Below is a small trained network, with its code and all its weights. Each question gives an input and a class and asks what happens when units are switched off, that is, made to give their printed mean instead of their output.

import numpy as np


def w(rows, s, z=0):
    codes = np.array(rows[::2]) - 128.0
    scale = np.full(codes.shape[1], s)
    scale[-1] = z or s
    return codes * scale


def norm(h):
    return h / np.sqrt((h * h).mean(-1, keepdims=True) + 1e-5)


def f(y):
    return y / 2 * (1 + np.tanh(0.7978845608 * (y + 0.044715 * y**3)))


def log_softmax(a):
    a = a - a.max(-1, keepdims=True)
    return a - np.log(np.exp(a).sum(-1, keepdims=True))


def net(x, mask):
    res = np.array(x, float).reshape(1, 6) / 4 @ E
    u = 0
    for l in range(3):
        y = f(norm(res) @ A[l][:, :-1].T + A[l][:, -1])
        res = res + np.where(mask[u : u + 3], y, B[l][:, -1]) @ B[l][:, :-1]
        u += 3
    return log_softmax(norm(res)[-1] @ U[:, :-1].T + U[:, -1])


A, B = {}, {}
E = w([
[137,160,151,117,120,144,125,133],'x0',
[118,127,115,122,125,126,127,126],'x1',
[126,75,187,62,209,112,32,42],'x2',
[139,135,85,242,109,174,35,98],'x3',
[129,193,90,205,188,98,245,28],'x4',
[132,143,129,116,122,135,126,128],'x5',
],0.011)
A[0] = w([
[148,181,125,130,254,75,114,30,1],'0.n0',
[133,68,64,154,168,91,139,174,212],'0.n1',
[133,184,139,187,160,74,215,2,153],'0.n2',
],0.0066,0.0051)
B[0] = w([
[66,43,163,101,101,251,139,155,178],'0.n0',
[160,180,185,74,78,166,107,136,190],'0.n1',
[134,185,122,136,160,83,185,107,253],'0.n2',
],0.011,0.0059)
A[1] = w([
[122,108,82,224,98,183,21,160,61],'1.n0',
[194,187,46,167,133,42,156,110,2],'1.n1',
[158,145,54,245,158,180,106,1,80],'1.n2',
],0.0096,0.0033)
B[1] = w([
[206,193,86,130,71,74,210,21,254],'1.n0',
[72,172,131,160,77,5,100,147,191],'1.n1',
[85,59,162,93,183,221,68,223,251],'1.n2',
],0.013,0.0062)
A[2] = w([
[74,160,115,114,100,118,135,236,2],'2.n0',
[66,140,121,246,155,157,49,157,66],'2.n1',
[180,101,97,110,47,148,211,219,14],'2.n2',
],0.011,0.0019)
B[2] = w([
[119,95,121,205,176,67,115,123,218],'2.n0',
[61,110,74,211,65,193,50,141,184],'2.n1',
[128,133,124,146,178,247,152,189,255],'2.n2',
],0.013,0.0073)
U = w([
[98,93,132,122,191,241,119,193,253],'0',
[150,78,167,3,143,99,90,146,126],'1',
[199,177,75,149,43,178,168,127,113],'2',
[198,105,124,85,113,133,46,3,106],'3',
[114,185,115,141,138,49,204,179,135],'4',
[82,117,161,69,210,128,192,17,55],'5',
[62,152,73,218,88,136,96,139,38],'6',
],0.022,0.0051)

Each question gives the input, the list of numbers given to net, and the class t.
The units are the neurons (one row each of A and B). Each row of codes is followed by its name. A weight is (code - 128) times the scale printed after its matrix; where a second scale follows, it is the last column's (A, B and U).
mask holds one flag per neuron, layer by layer. A switched-off neuron (its flag False) gives its mean, the last column of its row in B, instead of its output. The means were averaged over made-up inputs and are rounded, as every weight is.
A unit's drop is (log p(t) with every unit on - log p(t) with that unit switched off) / (log p(t) with every unit on - log p(t) with every unit switched off).
The circuit of an input: a set's keep is (log p(t) with only the set's units on - log p(t) with every unit switched off) / (log p(t) with every unit on - log p(t) with every unit switched off). Starting from all 9 units, units are removed one at a time, each time the one whose removal leaves the highest keep (on an exact tie, the one counted first), for as long as the keep stays at least 0.8.
circuit, biggest first: the units of the circuit, biggest drop first
most important unit: the unit with the biggest drop
k most important neurons: the k neurons with the biggest drops, biggest first
top k neurons in layer l: the k neurons of layer l with the biggest drops, biggest first
drop of u: that unit's drop, to one decimal
input [-3,8,5,1,-1,-4], class 3: circuit, biggest first	[1.n2]
input [2,3,-8,0,-1,-6], class 0: 3 most important neurons	[2.n2, 0.n2, 1.n0]
input [2,-8,7,1,7,-4], class 0: top 2 neurons in layer 1	[1.n2, 1.n0]
input [3,8,4,2,8,5], class 0: 3 most important neurons	[1.n2, 0.n0, 1.n0]
input [2,4,-6,4,8,0], class 6: circuit, biggest first	[1.n2, 1.n1]
input [3,8,-4,2,-6,6], class 2: 2 most important neurons	[1.n0, 1.n2]
input [2,-7,0,1,1,6], class 6: 3 most important neurons	[0.n2, 1.n1, 2.n1]
input [-5,7,-3,-4,0,-7], class 0: 2 most important neurons	[2.n2, 1.n0]
input [7,4,2,4,7,3], class 0: 2 most important neurons	[0.n0, 1.n2]
input [-2,-8,7,0,-2,-7], class 1: 2 most important neurons	[1.n0, 2.n1]
input [3,4,-5,4,0,-4], class 2: 2 most important neurons	[1.n0, 0.n2]
input [-1,0,1,0,-8,-5], class 1: circuit, biggest first	[2.n1, 1.n2]
input [8,-1,1,3,-8,4], class 3: top 2 neurons in layer 2	[2.n2, 2.n1]
input [-2,2,2,4,-4,-4], class 3: most important unit	2.n2
input [-8,3,-2,8,-2,-2], class 2: drop of 1.n0	1.3
input [4,-3,-8,-1,-4,7], class 0: drop of 2.n2	1.2
input [-3,-7,-3,3,-4,7], class 2: drop of 1.n0	0.5
input [7,6,-6,8,-5,-3], class 2: drop of 1.n0	1.3
